Below is a small trained network, with its code and all its weights. Each question gives an input and a target symbol and asks what happens when units are switched off, that is, made to give their printed mean instead of their output.

import numpy as np


def w(rows, s, z=0):
    codes = np.array(rows[::2]) - 128.0
    scale = np.full(codes.shape[1], s)
    scale[-1] = z or s
    return codes * scale


def f(y):
    return np.maximum(y, 0)


def softmax(a):
    e = np.exp(a - a.max(-1, keepdims=True))
    return e / e.sum(-1, keepdims=True)


def log_softmax(a):
    a = a - a.max(-1, keepdims=True)
    return a - np.log(np.exp(a).sum(-1, keepdims=True))


def net(x, mask):
    ids = ['ΔΠΣβγζηλμξψ'.index(c) for c in x.split()]
    T = len(ids)
    res = E[ids] + P[:T]
    u = 0
    for l in range(3):
        q, k, v = (res @ M[l].T for M in (Q, K, V))
        z = softmax(np.where(np.tri(T) > 0, q @ k.T / 3**0.5, -1e9)) @ v
        res = res + np.where(mask[u], z, O[l][:, -1]) @ O[l][:, :-1]
        u += 1
        y = f(res @ A[l][:, :-1].T + A[l][:, -1])
        res = res + np.where(mask[u : u + 4], y, B[l][:, -1]) @ B[l][:, :-1]
        u += 4
    return log_softmax(res[-1] @ U[:, :-1].T + U[:, -1])


Q, K, V, O, A, B = {}, {}, {}, {}, {}, {}
E = w([
[145,112,137],'Δ',
[133,74,86],'Π',
[140,120,144],'Σ',
[144,9,44],'β',
[113,20,37],'γ',
[158,81,77],'ζ',
[113,133,115],'η',
[145,26,30],'λ',
[133,79,81],'μ',
[152,143,162],'ξ',
[102,157,102],'ψ',
],0.013)
P = w([
[94,105,147],'0',
[125,196,68],'1',
[148,190,95],'2',
[204,177,110],'3',
[222,169,113],'4',
[236,161,118],'5',
[246,159,131],'6',
[254,160,135],'7',
[253,164,137],'8',
[245,171,133],'9',
[235,192,128],'10',
[206,210,113],'11',
[157,250,63],'12',
],0.0067)
Q[0] = w([
[255,209,4],'0.h0',
[204,207,6],'0.h0',
[157,125,83],'0.h0',
],0.0075)
K[0] = w([
[3,34,211],'0.h0',
[69,115,182],'0.h0',
[100,61,189],'0.h0',
],0.0054)
V[0] = w([
[216,64,184],'0.h0',
[53,76,186],'0.h0',
[9,103,165],'0.h0',
],0.014)
O[0] = w([
[253,167,45,116],'0.h0',
[171,54,159,6],'0.h0',
[124,33,194,2],'0.h0',
],0.011,0.004)
A[0] = w([
[159,235,254,68],'0.n0',
[15,195,34,166],'0.n1',
[111,146,131,3],'0.n2',
[80,205,189,110],'0.n3',
],0.0087,0.0044)
B[0] = w([
[114,117,253,152],'0.n0',
[212,121,127,253],'0.n1',
[123,57,138,128],'0.n2',
[185,156,141,161],'0.n3',
],0.012,0.011)
Q[1] = w([
[251,24,158],'1.h0',
[120,161,84],'1.h0',
[84,171,97],'1.h0',
],0.022)
K[1] = w([
[161,254,133],'1.h0',
[142,109,119],'1.h0',
[128,89,127],'1.h0',
],0.026)
V[1] = w([
[70,139,32],'1.h0',
[231,119,186],'1.h0',
[2,133,181],'1.h0',
],0.0059)
O[1] = w([
[149,136,175,80],'1.h0',
[50,104,105,221],'1.h0',
[255,169,90,10],'1.h0',
],0.0095,0.011)
A[1] = w([
[105,231,122,70],'1.n0',
[165,230,155,136],'1.n1',
[80,179,186,252],'1.n2',
[104,218,251,58],'1.n3',
],0.012,0.0032)
B[1] = w([
[197,85,165,223],'1.n0',
[30,163,153,192],'1.n1',
[221,254,150,253],'1.n2',
[108,48,36,214],'1.n3',
],0.0087,0.0059)
Q[2] = w([
[78,250,166],'2.h0',
[45,40,160],'2.h0',
[200,150,141],'2.h0',
],0.019)
K[2] = w([
[221,87,212],'2.h0',
[130,251,49],'2.h0',
[166,64,127],'2.h0',
],0.02)
V[2] = w([
[246,166,162],'2.h0',
[170,53,219],'2.h0',
[173,167,95],'2.h0',
],0.011)
O[2] = w([
[27,63,201,2],'2.h0',
[3,169,67,214],'2.h0',
[130,76,179,69],'2.h0',
],0.012,0.0029)
A[2] = w([
[41,150,249,80],'2.n0',
[56,186,122,136],'2.n1',
[118,165,194,223],'2.n2',
[164,48,95,7],'2.n3',
],0.013,0.011)
B[2] = w([
[116,237,93,187],'2.n0',
[86,82,107,254],'2.n1',
[222,77,231,190],'2.n2',
[4,188,157,153],'2.n3',
],0.021,0.013)
U = w([
[157,102,129,127],'Δ',
[141,103,129,127],'Π',
[148,53,114,162],'Σ',
[184,159,60,109],'β',
[68,99,87,10],'γ',
[233,159,196,116],'ζ',
[16,2,200,82],'η',
[217,138,137,135],'λ',
[145,81,146,144],'μ',
[166,30,231,226],'ξ',
[105,206,219,109],'ψ',
],0.0074,0.011)

Each question gives the input, a string of symbols that net reads in full, and the target symbol t.
The units are the heads (3 rows each of Q, K, V and O) and the neurons (one row each of A and B). Each row of codes is followed by its name. A weight is (code - 128) times the scale printed after its matrix; where a second scale follows, it is the last column's (O, A, B and U).
mask holds one flag per unit, layer by layer, with each layer's heads first. A switched-off unit (its flag False) gives its mean, the last column of its rows in O or B, instead of its output. The means were averaged over made-up inputs and are rounded, as every weight is.
A unit's drop is (log p(t) with every unit on - log p(t) with that unit switched off) / (log p(t) with every unit on - log p(t) with every unit switched off).
The circuit of an input: a set's keep is (log p(t) with only the set's units on - log p(t) with every unit switched off) / (log p(t) with every unit on - log p(t) with every unit switched off). Starting from the 12 units with the biggest drops (on a tie, the unit counted first), units are removed one at a time, each time the one whose removal leaves the highest keep (on an exact tie, the one counted first), for as long as the keep stays at least 0.8.
circuit, biggest first: the units of the circuit, biggest drop first
unit that matters most: the unit with the biggest drop
k most important neurons: the k neurons with the biggest drops, biggest first
k most important neurons of layer l: the k neurons of layer l with the biggest drops, biggest first
input μ Δ ζ ζ ψ λ ζ β ξ λ, target ψ: unit that matters most => 1.h0
input ψ ψ μ γ β ψ, target ψ: circuit, biggest first => (2.n0; 1.h0; 2.h0)
input η ξ β β ξ, target η: circuit, biggest first => (0.h0; 1.h0; 2.h0; 2.n1)
input γ ψ ξ ψ ψ ψ η, target γ: circuit, biggest first => (0.h0; 2.h0; 2.n1)
input ψ ψ ψ ψ β ψ β ψ ψ β Σ, target ψ: circuit, biggest first => (2.n0; 1.h0; 2.h0)
input β γ β Π β ζ ψ η, target β: 2 most important neurons of layer 1 => (1.n2; 1.n0)
input β ψ Π, target ξ: circuit, biggest first => (2.h0; 1.n2)
input ζ η β ψ β ψ ψ ψ ψ, target ζ: circuit, biggest first => (2.h0; 2.n1)
input ζ Π ξ ψ λ ψ ξ, target ζ: 3 most important neurons => (1.n0; 1.n2; 2.n1)
input ψ ξ ζ β ζ η β Σ ψ β ξ ψ ζ, target ξ: 3 most important neurons => (0.n1; 1.n3; 1.n2)
input ψ β ψ μ λ β γ Δ, target ψ: circuit, biggest first => (1.h0; 2.n0; 2.h0)
input ξ ψ ψ β η, target ξ: circuit, biggest first => (2.n2; 1.h0; 2.h0)
input ψ λ μ η ψ ψ ψ ξ β Δ η ξ, target ψ: 3 most important neurons => (2.n0; 0.n1; 1.n2)
input ξ λ Δ ψ ζ ψ Σ, target ξ: unit that matters most => 0.n1
input η μ γ λ μ β ξ Σ ψ λ ψ ψ, target η: circuit, biggest first => (0.h0; 1.h0; 2.h0; 0.n1)
input β ψ ψ ψ ξ ψ ψ ξ ψ ψ η ζ Σ, target β: circuit, biggest first => (2.h0; 1.n2)
input γ λ β γ β ψ ψ ψ, target γ: circuit, biggest first => (0.h0; 2.h0; 2.n1)
input λ ψ μ, target ξ: 2 most important neurons of layer 1 => (1.n3; 1.n0)
input ψ ξ ψ ψ ψ ψ ψ ξ, target ψ: circuit, biggest first => (2.n0; 2.h0)
input ζ ψ ψ η β μ η γ ψ β η, target ζ: 3 most important neurons => (1.n0; 1.n2; 2.n1)
input λ ψ ψ Π, target ξ: 2 most important neurons of layer 0 => (0.n1; 0.n0)
input ξ η ψ ψ ψ β η ψ η, target ξ: 2 most important neurons of layer 2 => (2.n2; 2.n0)
input ζ ψ Σ ψ β β ψ Π β η Δ ξ, target ζ: unit that matters most => 1.n0
input ψ ψ λ ψ ψ Σ ζ ψ Σ, target ψ: circuit, biggest first => (1.h0; 2.n0; 2.h0)
input ψ ζ γ ψ ψ β ψ ψ ξ γ, target ψ: 4 most important neurons => (2.n3; 1.n2; 0.n0; 2.n1)
